Here is a tiny trained network, its code and every weight. The questions are about switching its units off for an input and a target symbol, where a switched-off unit gives its printed mean instead of its output.

import numpy as np


def w(rows, s, z=0):
    codes = np.array(rows[::2]) - 128.0
    scale = np.full(codes.shape[1], s)
    scale[-1] = z or s
    return codes * scale


def f(y):
    return y / 2 * (1 + np.tanh(0.7978845608 * (y + 0.044715 * y**3)))


def softmax(a):
    e = np.exp(a - a.max(-1, keepdims=True))
    return e / e.sum(-1, keepdims=True)


def log_softmax(a):
    a = a - a.max(-1, keepdims=True)
    return a - np.log(np.exp(a).sum(-1, keepdims=True))


def net(x, mask):
    ids = ['ΔΛΠΣζξτ'.index(c) for c in x.split()]
    T = len(ids)
    res = E[ids] + P[:T]
    u = 0
    for l in range(2):
        r = res
        for j in range(2):
            rows = slice(2 * j, 2 * j + 2)
            q, k, v = (r @ M[l][rows].T for M in (Q, K, V))
            z = softmax(np.where(np.tri(T) > 0, q @ k.T / 2**0.5, -1e9)) @ v
            o = O[l][rows]
            res = res + np.where(mask[u + j], z, o[:, -1]) @ o[:, :-1]
        u += 2
        y = f(res @ A[l][:, :-1].T + A[l][:, -1])
        res = res + np.where(mask[u : u + 8], y, B[l][:, -1]) @ B[l][:, :-1]
        u += 8
    return log_softmax(res[-1] @ U[:, :-1].T + U[:, -1])


Q, K, V, O, A, B = {}, {}, {}, {}, {}, {}
E = w([
[92,156,106],'Δ',
[172,150,200],'Λ',
[115,232,87],'Π',
[29,108,51],'Σ',
[55,159,124],'ζ',
[108,45,93],'ξ',
[250,46,191],'τ',
],0.017)
P = w([
[69,83,197],'0',
[87,107,156],'1',
[91,125,113],'2',
[109,133,90],'3',
[123,139,49],'4',
[133,145,31],'5',
[150,152,2],'6',
[169,160,16],'7',
],0.0072)
Q[0] = w([
[120,68,26],'L0H1',
[2,60,107],'L0H1',
[109,31,161],'L0H2',
[205,178,91],'L0H2',
],0.01)
K[0] = w([
[31,144,255],'L0H1',
[125,133,175],'L0H1',
[134,104,174],'L0H2',
[73,241,126],'L0H2',
],0.0091)
V[0] = w([
[155,125,12],'L0H1',
[104,161,214],'L0H1',
[111,178,131],'L0H2',
[119,146,90],'L0H2',
],0.011)
O[0] = w([
[116,122,67,3],'L0H1',
[169,185,181,213],'L0H1',
[105,80,254,145],'L0H2',
[64,196,205,115],'L0H2',
],0.0085,0.0033)
A[0] = w([
[126,147,100,93],'L0N1',
[93,120,51,23],'L0N2',
[76,118,108,107],'L0N3',
[104,162,207,249],'L0N4',
[226,122,78,221],'L0N5',
[160,147,92,27],'L0N6',
[63,251,178,10],'L0N7',
[52,14,209,150],'L0N8',
],0.011,0.002)
B[0] = w([
[97,122,62,127],'L0N1',
[159,181,171,158],'L0N2',
[53,254,112,146],'L0N3',
[240,228,168,240],'L0N4',
[191,45,148,231],'L0N5',
[35,134,93,121],'L0N6',
[128,103,219,255],'L0N7',
[122,22,73,166],'L0N8',
],0.0059,0.0057)
Q[1] = w([
[117,238,1],'L1H1',
[134,90,37],'L1H1',
[137,217,213],'L1H2',
[221,65,141],'L1H2',
],0.0076)
K[1] = w([
[64,142,132],'L1H1',
[107,3,160],'L1H1',
[204,43,110],'L1H2',
[158,147,34],'L1H2',
],0.006)
V[1] = w([
[15,41,72],'L1H1',
[222,103,143],'L1H1',
[224,254,29],'L1H2',
[135,106,158],'L1H2',
],0.007)
O[1] = w([
[181,158,163,4],'L1H1',
[119,140,58,207],'L1H1',
[125,247,92,110],'L1H2',
[135,39,254,157],'L1H2',
],0.0062,0.012)
A[1] = w([
[30,107,116,196],'L1N1',
[89,223,178,84],'L1N2',
[247,76,169,93],'L1N3',
[103,77,238,119],'L1N4',
[83,180,187,2],'L1N5',
[206,114,89,144],'L1N6',
[235,133,108,126],'L1N7',
[128,193,66,129],'L1N8',
],0.011,0.0035)
B[1] = w([
[119,211,2,160],'L1N1',
[242,53,172,180],'L1N2',
[55,167,175,247],'L1N3',
[99,130,99,211],'L1N4',
[165,77,130,162],'L1N5',
[67,112,130,187],'L1N6',
[98,186,173,193],'L1N7',
[50,54,191,137],'L1N8',
],0.0076,0.012)
U = w([
[123,130,132,22],'Δ',
[124,224,163,255],'Λ',
[176,73,148,94],'Π',
[99,200,74,199],'Σ',
[128,165,134,45],'ζ',
[128,9,68,91],'ξ',
[77,68,149,49],'τ',
],0.013,0.0045)

Each question gives the input, a string of symbols that net reads in full, and the target symbol t.
The units are the heads (2 rows each of Q, K, V and O) and the neurons (one row each of A and B). Each row of codes is followed by its name. A weight is (code - 128) times the scale printed after its matrix; where a second scale follows, it is the last column's (O, A, B and U).
mask holds one flag per unit, layer by layer, with each layer's heads first. A switched-off unit (its flag False) gives its mean, the last column of its rows in O or B, instead of its output. The means were averaged over made-up inputs and are rounded, as every weight is.
A unit's drop is (log p(t) with every unit on - log p(t) with that unit switched off) / (log p(t) with every unit on - log p(t) with every unit switched off).
The circuit of an input: a set's keep is (log p(t) with only the set's units on - log p(t) with every unit switched off) / (log p(t) with every unit on - log p(t) with every unit switched off). Starting from the 12 units with the biggest drops (on a tie, the unit counted first), units are removed one at a time, each time the one whose removal leaves the highest keep (on an exact tie, the one counted first), for as long as the keep stays at least 0.8.
units of the circuit, in order: the units of the circuit, biggest drop first
unit that matters most: the unit with the biggest drop
top k neurons: the k neurons with the biggest drops, biggest first
k most important neurons of layer l: the k neurons of layer l with the biggest drops, biggest first
heads that matter: for each layer, one digit per head in row order, 1 if its drop is at least 0.15 and else 0, layers parted by /
drop of u: that unit's drop, to one decimal
input τ Λ Λ Λ Λ Λ Σ Λ, target Σ: units of the circuit, in order	(L0H1; L1N2)
input Π τ τ ζ, target Σ: units of the circuit, in order	(L0H2; L1N1)
input Λ τ Λ, target τ: units of the circuit, in order	(L1H1; L1H2)
input Σ Σ Λ Λ Λ Σ, target Λ: units of the circuit, in order	(L1H1; L0H1)
input Λ Λ Σ, target Σ: units of the circuit, in order	(L1N1)
input τ τ Σ τ, target Σ: heads that matter	01 / 01
input ζ Σ Λ ζ, target Π: 3 most important neurons of layer 0	(L0N4; L0N5; L0N3)
input τ Λ Λ Δ τ, target Λ: 3 most important neurons of layer 1	(L1N7; L1N3; L1N2)
input Σ Π Π Λ τ Λ, target τ: heads that matter	11 / 11
input Π τ Σ, target Σ: heads that matter	00 / 00
input Λ Λ Π Λ Λ Σ Δ Λ, target Σ: 3 most important neurons of layer 1	(L1N2; L1N5; L1N1)
input Λ ξ Λ, target ξ: heads that matter	10 / 10
input Σ τ ζ Λ Σ ζ ζ, target Π: top 2 neurons	(L1N2; L1N3)
input ξ ξ Π, target Π: unit that matters most	L1N2
input τ Λ Λ Λ Λ Λ τ, target Λ: top 3 neurons	(L1N7; L1N3; L0N7)
input ξ ζ τ, target τ: 2 most important neurons of layer 1	(L1N3; L1N6)
input τ Λ Λ Λ Λ Λ Δ Π, target Π: drop of L1N2	0.3
input τ τ Λ Σ Λ τ Σ τ, target Σ: drop of L1N8	-0.1
input Σ τ Λ Λ Σ Λ Σ, target Λ: drop of L1H2	0.0
